Below are the code and all the weights of a small trained network. Each question names an input and a target symbol and asks about switching units off, where a switched-off unit gives its printed mean instead of its output.

import numpy as np


def w(rows, s, z=0):
    codes = np.array(rows[::2]) - 128.0
    scale = np.full(codes.shape[1], s)
    scale[-1] = z or s
    return codes * scale


def f(y):
    return y / 2 * (1 + np.tanh(0.7978845608 * (y + 0.044715 * y**3)))


def softmax(a):
    e = np.exp(a - a.max(-1, keepdims=True))
    return e / e.sum(-1, keepdims=True)


def log_softmax(a):
    a = a - a.max(-1, keepdims=True)
    return a - np.log(np.exp(a).sum(-1, keepdims=True))


def net(x, mask):
    ids = ['αβδεζλμτψω'.index(c) for c in x.split()]
    T = len(ids)
    res = E[ids] + P[:T]
    u = 0
    for l in range(2):
        r = res
        for j in range(2):
            rows = slice(4 * j, 4 * j + 4)
            q, k, v = (r @ M[l][rows].T for M in (Q, K, V))
            z = softmax(np.where(np.tri(T) > 0, q @ k.T / 4**0.5, -1e9)) @ v
            o = O[l][rows]
            res = res + np.where(mask[u + j], z, o[:, -1]) @ o[:, :-1]
        u += 2
        y = f(res @ A[l][:, :-1].T + A[l][:, -1])
        res = res + np.where(mask[u : u + 4], y, B[l][:, -1]) @ B[l][:, :-1]
        u += 4
    return log_softmax(res[-1] @ U[:, :-1].T + U[:, -1])


Q, K, V, O, A, B = {}, {}, {}, {}, {}, {}
E = w([
[220,102,145,47,206,69,157],'α',
[133,194,123,193,152,65,152],'β',
[168,86,172,180,91,120,97],'δ',
[114,203,108,194,119,107,224],'ε',
[99,113,56,210,216,132,130],'ζ',
[233,141,104,204,137,198,182],'λ',
[118,28,3,87,153,121,125],'μ',
[49,166,164,158,106,33,125],'τ',
[60,184,238,54,181,104,155],'ψ',
[81,134,116,132,66,52,194],'ω',
],0.017)
P = w([
[178,63,37,55,226,100,71],'0',
[136,66,54,60,74,105,26],'1',
[133,82,91,65,123,64,40],'2',
[178,101,205,213,254,29,109],'3',
[115,52,150,39,202,42,92],'4',
[76,79,144,83,168,19,88],'5',
[70,40,171,73,175,2,162],'6',
[162,49,140,97,156,96,145],'7',
[182,98,181,149,207,104,115],'8',
],0.0043)
Q[0] = w([
[101,99,81,178,169,160,136],'0.h0',
[103,197,123,254,83,143,53],'0.h0',
[249,69,207,45,26,113,57],'0.h0',
[240,71,67,154,105,160,143],'0.h0',
[100,210,124,131,182,65,201],'0.h1',
[225,101,202,83,72,66,81],'0.h1',
[66,78,34,144,132,27,101],'0.h1',
[150,175,111,136,126,167,166],'0.h1',
],0.0087)
K[0] = w([
[67,105,153,76,137,154,64],'0.h0',
[170,254,143,219,152,147,81],'0.h0',
[203,65,66,107,99,140,208],'0.h0',
[124,29,118,99,169,126,108],'0.h0',
[65,175,169,32,139,124,163],'0.h1',
[231,54,113,120,44,60,154],'0.h1',
[73,106,143,112,163,97,48],'0.h1',
[98,172,185,218,115,147,154],'0.h1',
],0.0085)
V[0] = w([
[227,174,70,175,213,135,43],'0.h0',
[77,237,161,135,166,145,70],'0.h0',
[197,119,146,135,126,249,148],'0.h0',
[161,131,124,76,129,131,124],'0.h0',
[69,94,129,35,151,138,137],'0.h1',
[146,175,168,2,122,166,130],'0.h1',
[77,14,161,175,165,163,65],'0.h1',
[186,91,77,151,111,127,113],'0.h1',
],0.0076)
O[0] = w([
[31,141,124,119,73,4,157,206],'0.h0',
[158,105,169,158,124,167,147,94],'0.h0',
[102,103,195,62,210,28,119,1],'0.h0',
[140,122,165,161,156,129,163,120],'0.h0',
[254,151,98,190,201,185,160,133],'0.h1',
[179,121,194,182,138,167,155,63],'0.h1',
[123,107,143,135,224,160,38,126],'0.h1',
[86,76,150,100,79,147,157,137],'0.h1',
],0.0065,0.0055)
A[0] = w([
[91,127,233,110,98,113,62,74],'0.n0',
[114,254,64,105,123,171,202,98],'0.n1',
[128,18,94,183,166,158,73,1],'0.n2',
[195,119,124,131,211,216,181,77],'0.n3',
],0.0065,0.0038)
B[0] = w([
[117,132,126,102,113,214,91,137],'0.n0',
[46,40,151,86,143,160,158,253],'0.n1',
[6,173,181,118,134,86,185,216],'0.n2',
[99,138,162,45,108,101,86,255],'0.n3',
],0.011,0.0029)
Q[1] = w([
[95,34,219,151,144,166,126],'1.h0',
[133,131,120,117,116,75,118],'1.h0',
[74,111,202,85,104,76,169],'1.h0',
[188,151,214,99,183,141,130],'1.h0',
[188,62,190,74,118,127,110],'1.h1',
[154,1,76,145,189,123,105],'1.h1',
[119,63,95,55,124,140,108],'1.h1',
[155,234,117,159,113,138,61],'1.h1',
],0.009)
K[1] = w([
[116,184,187,186,55,144,134],'1.h0',
[149,79,136,140,123,98,148],'1.h0',
[135,213,202,99,120,167,166],'1.h0',
[165,172,102,89,67,130,115],'1.h0',
[255,129,91,40,121,59,151],'1.h1',
[164,76,147,82,234,149,88],'1.h1',
[117,51,91,94,92,95,86],'1.h1',
[133,138,199,183,108,115,17],'1.h1',
],0.0091)
V[1] = w([
[103,142,60,196,234,146,139],'1.h0',
[128,104,145,138,171,80,116],'1.h0',
[108,74,106,15,69,157,172],'1.h0',
[163,85,197,102,152,74,84],'1.h0',
[157,148,136,175,134,173,165],'1.h1',
[134,145,137,113,189,151,183],'1.h1',
[196,77,92,140,140,92,135],'1.h1',
[140,254,144,158,128,148,121],'1.h1',
],0.0085)
O[1] = w([
[112,79,93,121,23,141,72,195],'1.h0',
[197,200,137,111,51,183,126,193],'1.h0',
[182,56,195,188,157,28,216,212],'1.h0',
[155,179,110,240,160,165,81,104],'1.h0',
[30,85,59,148,115,113,136,19],'1.h1',
[81,95,162,77,3,95,103,135],'1.h1',
[112,129,84,178,188,124,140,121],'1.h1',
[128,62,98,11,85,146,190,3],'1.h1',
],0.0059,0.0056)
A[1] = w([
[146,149,142,124,81,82,139,3],'1.n0',
[81,165,121,154,101,175,152,115],'1.n1',
[3,85,153,59,151,207,115,23],'1.n2',
[146,34,84,200,119,102,82,171],'1.n3',
],0.0063,0.0038)
B[1] = w([
[187,129,177,127,74,103,89,121],'1.n0',
[157,182,107,116,138,87,162,168],'1.n1',
[187,143,136,247,136,90,168,230],'1.n2',
[90,92,130,125,159,144,109,253],'1.n3',
],0.015,0.0026)
U = w([
[158,140,141,116,55,130,92,201],'α',
[76,178,144,58,115,83,195,43],'β',
[101,158,192,133,166,187,138,254],'δ',
[74,116,46,108,195,125,96,253],'ε',
[217,138,101,118,155,46,106,158],'ζ',
[149,99,145,148,128,146,111,110],'λ',
[148,16,223,227,116,147,3,122],'μ',
[130,66,136,133,159,150,129,124],'τ',
[139,88,173,149,106,102,94,48],'ψ',
[144,147,101,216,124,167,164,140],'ω',
],0.0072,0.0037)

Each question gives the input, a string of symbols that net reads in full, and the target symbol t.
The units are the heads (4 rows each of Q, K, V and O) and the neurons (one row each of A and B). Each row of codes is followed by its name. A weight is (code - 128) times the scale printed after its matrix; where a second scale follows, it is the last column's (O, A, B and U).
mask holds one flag per unit, layer by layer, with each layer's heads first. A switched-off unit (its flag False) gives its mean, the last column of its rows in O or B, instead of its output. The means were averaged over made-up inputs and are rounded, as every weight is.
A unit's drop is (log p(t) with every unit on - log p(t) with that unit switched off) / (log p(t) with every unit on - log p(t) with every unit switched off).
The circuit of an input: a set's keep is (log p(t) with only the set's units on - log p(t) with every unit switched off) / (log p(t) with every unit on - log p(t) with every unit switched off). Starting from all 12 units, units are removed one at a time, each time the one whose removal leaves the highest keep (on an exact tie, the one counted first), for as long as the keep stays at least 0.8.
units of the circuit, in order: the units of the circuit, biggest drop first
top k neurons: the k neurons with the biggest drops, biggest first
heads that matter: for each layer, one digit per head in row order, 1 if its drop is at least 0.15 and else 0, layers parted by /
drop of u: that unit's drop, to one decimal
input ζ ω β, target α: heads that matter	01 / 10
input ζ τ λ, target α: units of the circuit, in order	(1.h0 0.h1 0.n2)
input α ζ ψ ζ λ β, target α: heads that matter	10 / 11
input ε β ψ δ ε, target δ: units of the circuit, in order	(0.h1 0.n3 0.n1 0.h0)
input λ δ τ, target ζ: heads that matter	11 / 11
input β ψ β α τ ζ, target ω: heads that matter	10 / 11
input α α ω, target ω: units of the circuit, in order	(1.h0 0.h1 0.n3)
input ζ ζ ζ δ ζ ε ζ ζ ω, target α: units of the circuit, in order	(1.h0 0.n2 0.h1 1.h1)
input λ ζ λ τ ζ τ ε, target ω: units of the circuit, in order	(0.h0 1.n2 0.n1 1.h1)
input ζ ζ τ, target α: heads that matter	00 / 10
input ω α β ζ ζ ζ ε λ, target α: units of the circuit, in order	(1.h0 0.h1)
input τ ε β, target ε: heads that matter	10 / 11
input μ δ ψ ε, target δ: units of the circuit, in order	(0.n3 0.n1 0.h0 0.h1)
input ζ ζ ζ τ δ ζ ψ, target δ: heads that matter	11 / 10
input τ ε ψ ζ, target δ: units of the circuit, in order	(0.n3 0.n2 0.h0)
input ζ ω τ, target α: heads that matter	01 / 10
input λ ω ω α α τ, target ω: units of the circuit, in order	(0.h0 0.h1 0.n3)
input δ α α ζ, target ε: top 3 neurons	(0.n3 1.n2 0.n1)
input ε β λ β, target β: units of the circuit, in order	(0.h1)
input ζ α ζ τ α α ε, target ω: top 4 neurons	(1.n2 0.n1 0.n3 1.n1)
input μ ε α β ε, target β: top neuron	(0.n1)
input α ε α ζ, target ε: top 2 neurons	(0.n3 1.n2)
input ζ λ ζ ω ψ ζ α ζ ζ, target δ: drop of 0.n2	0.6
input τ ζ δ ε δ ζ, target ω: drop of 0.n2	1.2
input λ α ω ε, target β: drop of 0.n1	0.5
